Below are the code and all the weights of a small trained network. Each question names an input and a class and asks about switching units off, where a switched-off unit gives its printed mean instead of its output.

import numpy as np


def w(rows, s, z=0):
    codes = np.array(rows[::2]) - 128.0
    scale = np.full(codes.shape[1], s)
    scale[-1] = z or s
    return codes * scale


def f(y):
    return y / 2 * (1 + np.tanh(0.7978845608 * (y + 0.044715 * y**3)))


def log_softmax(a):
    a = a - a.max(-1, keepdims=True)
    return a - np.log(np.exp(a).sum(-1, keepdims=True))


def net(x, mask):
    res = np.array(x, float).reshape(1, 6) / 4 @ E
    y = f(res @ A[0][:, :-1].T + A[0][:, -1])
    res = res + np.where(mask, y, B[0][:, -1]) @ B[0][:, :-1]
    return log_softmax(res[-1] @ U[:, :-1].T + U[:, -1])


A, B = {}, {}
E = w([
[39,67,48,117,99,114,151,196,102,171,155],'x0',
[78,116,210,101,213,149,50,130,50,173,64],'x1',
[199,122,106,54,84,87,43,168,71,96,241],'x2',
[115,128,137,119,115,138,118,108,143,124,150],'x3',
[212,43,128,156,165,218,180,59,72,228,160],'x4',
[117,156,90,214,219,1,90,82,160,212,178],'x5',
],0.0074)
A[0] = w([
[229,32,89,179,157,190,166,47,61,207,162,16],'N0',
[99,181,106,111,149,55,103,170,174,76,94,22],'N1',
[88,139,194,185,175,143,186,135,225,106,44,74],'N2',
[62,142,188,154,107,162,207,76,179,169,83,19],'N3',
[235,136,179,91,97,103,21,160,58,83,233,4],'N4',
[189,86,154,67,41,244,146,199,83,68,91,17],'N5',
[185,148,28,192,60,131,226,84,224,58,185,166],'N6',
[3,55,54,121,117,133,143,210,85,140,144,253],'N7',
[80,103,199,130,162,149,49,113,93,144,113,133],'N8',
[157,153,98,201,182,80,63,122,151,200,202,19],'N9',
[218,213,197,148,140,126,115,80,122,63,91,152],'N10',
],0.0066,0.0026)
B[0] = w([
[25,135,77,65,83,210,38,102,198,73,42,254],'N0',
[43,135,79,74,102,193,83,110,175,36,112,181],'N1',
[104,53,66,135,139,123,102,199,140,160,206,196],'N2',
[211,2,107,87,156,75,144,191,164,188,152,177],'N3',
[122,24,60,151,144,127,127,226,163,183,169,234],'N4',
[37,166,199,135,238,84,197,93,175,101,184,242],'N5',
[190,123,167,197,201,180,60,147,26,46,96,232],'N6',
[195,204,83,189,91,221,155,44,116,188,169,225],'N7',
[125,132,130,234,165,187,108,129,39,165,35,182],'N8',
[48,150,228,149,213,79,251,126,178,84,159,196],'N9',
[158,216,8,191,38,183,187,55,111,195,207,197],'N10',
],0.0077,0.0088)
U = w([
[78,150,191,131,184,112,219,114,168,105,154,91],'0',
[147,46,89,123,125,122,128,207,150,159,159,93],'1',
[77,145,98,82,70,149,64,106,173,78,74,100],'2',
[171,199,84,162,67,150,176,59,99,181,162,96],'3',
[140,139,142,127,120,127,130,121,116,124,122,252],'4',
[152,131,158,168,162,140,92,150,10,96,90,107],'5',
[177,146,154,88,63,97,147,111,117,153,103,153],'6',
[192,119,221,30,60,13,142,113,106,140,78,70],'7',
],0.012,0.015)

Each question gives the input, the list of numbers given to net, and the class t.
The units are the neurons (one row each of A and B). Each row of codes is followed by its name. A weight is (code - 128) times the scale printed after its matrix; where a second scale follows, it is the last column's (A, B and U).
mask holds one flag per neuron, in row order. A switched-off neuron (its flag False) gives its mean, the last column of its row in B, instead of its output. The means were averaged over made-up inputs and are rounded, as every weight is.
A unit's drop is (log p(t) with every unit on - log p(t) with that unit switched off) / (log p(t) with every unit on - log p(t) with every unit switched off).
The circuit of an input: a set's keep is (log p(t) with only the set's units on - log p(t) with every unit switched off) / (log p(t) with every unit on - log p(t) with every unit switched off). Starting from all 11 units, units are removed one at a time, each time the one whose removal leaves the highest keep (on an exact tie, the one counted first), for as long as the keep stays at least 0.8.
units of the circuit, in order: the units of the circuit, biggest drop first
unit that matters most: the unit with the biggest drop
k most important neurons: the k neurons with the biggest drops, biggest first
drop of u: that unit's drop, to one decimal
input [-2,-8,7,4,5,-8], class 0: units of the circuit, in order -> (N5)
input [-7,7,0,1,-6,5], class 3: 4 most important neurons -> (N10, N0, N6, N5)
input [0,-4,3,0,-3,3], class 5: 2 most important neurons -> (N6, N0)
input [8,7,-4,1,5,7], class 3: 4 most important neurons -> (N7, N5, N6, N8)
input [6,7,2,3,-5,-7], class 0: 4 most important neurons -> (N5, N6, N10, N0)
input [-5,-8,2,6,-7,5], class 5: 2 most important neurons -> (N6, N0)
input [6,5,-2,5,-3,5], class 3: 4 most important neurons -> (N7, N5, N6, N0)
input [8,-4,-7,8,8,7], class 2: 2 most important neurons -> (N0, N5)
input [-6,-5,-4,-6,1,-7], class 0: 3 most important neurons -> (N5, N7, N8)
input [-6,5,-2,-6,5,-2], class 3: 3 most important neurons -> (N10, N6, N1)
input [-3,5,-5,-1,3,-2], class 1: 4 most important neurons -> (N3, N2, N6, N7)
input [-2,5,-6,-5,-8,6], class 2: 3 most important neurons -> (N1, N5, N4)
input [8,6,2,-6,-1,-8], class 0: 2 most important neurons -> (N5, N10)
input [-6,-2,-5,4,-4,-3], class 3: units of the circuit, in order -> (N10)
input [-5,-1,4,-4,-2,-2], class 3: 2 most important neurons -> (N10, N0)
input [-1,-4,-8,8,0,-2], class 1: 2 most important neurons -> (N3, N2)
input [3,8,6,-7,8,4], class 2: 2 most important neurons -> (N0, N6)
input [2,-3,-6,3,-4,2], class 1: units of the circuit, in order -> (N2, N3)
input [-3,5,-7,7,8,-6], class 2: drop of N3 -> -0.2
input [5,3,-7,5,-6,-3], class 1: drop of N2 -> 0.4
input [-5,-1,-8,0,-5,-3], class 1: unit that matters most -> N2
input [1,-6,-5,6,8,-5], class 2: drop of N0 -> 1.5
input [-2,-2,8,-3,-8,2], class 1: drop of N4 -> 2.3
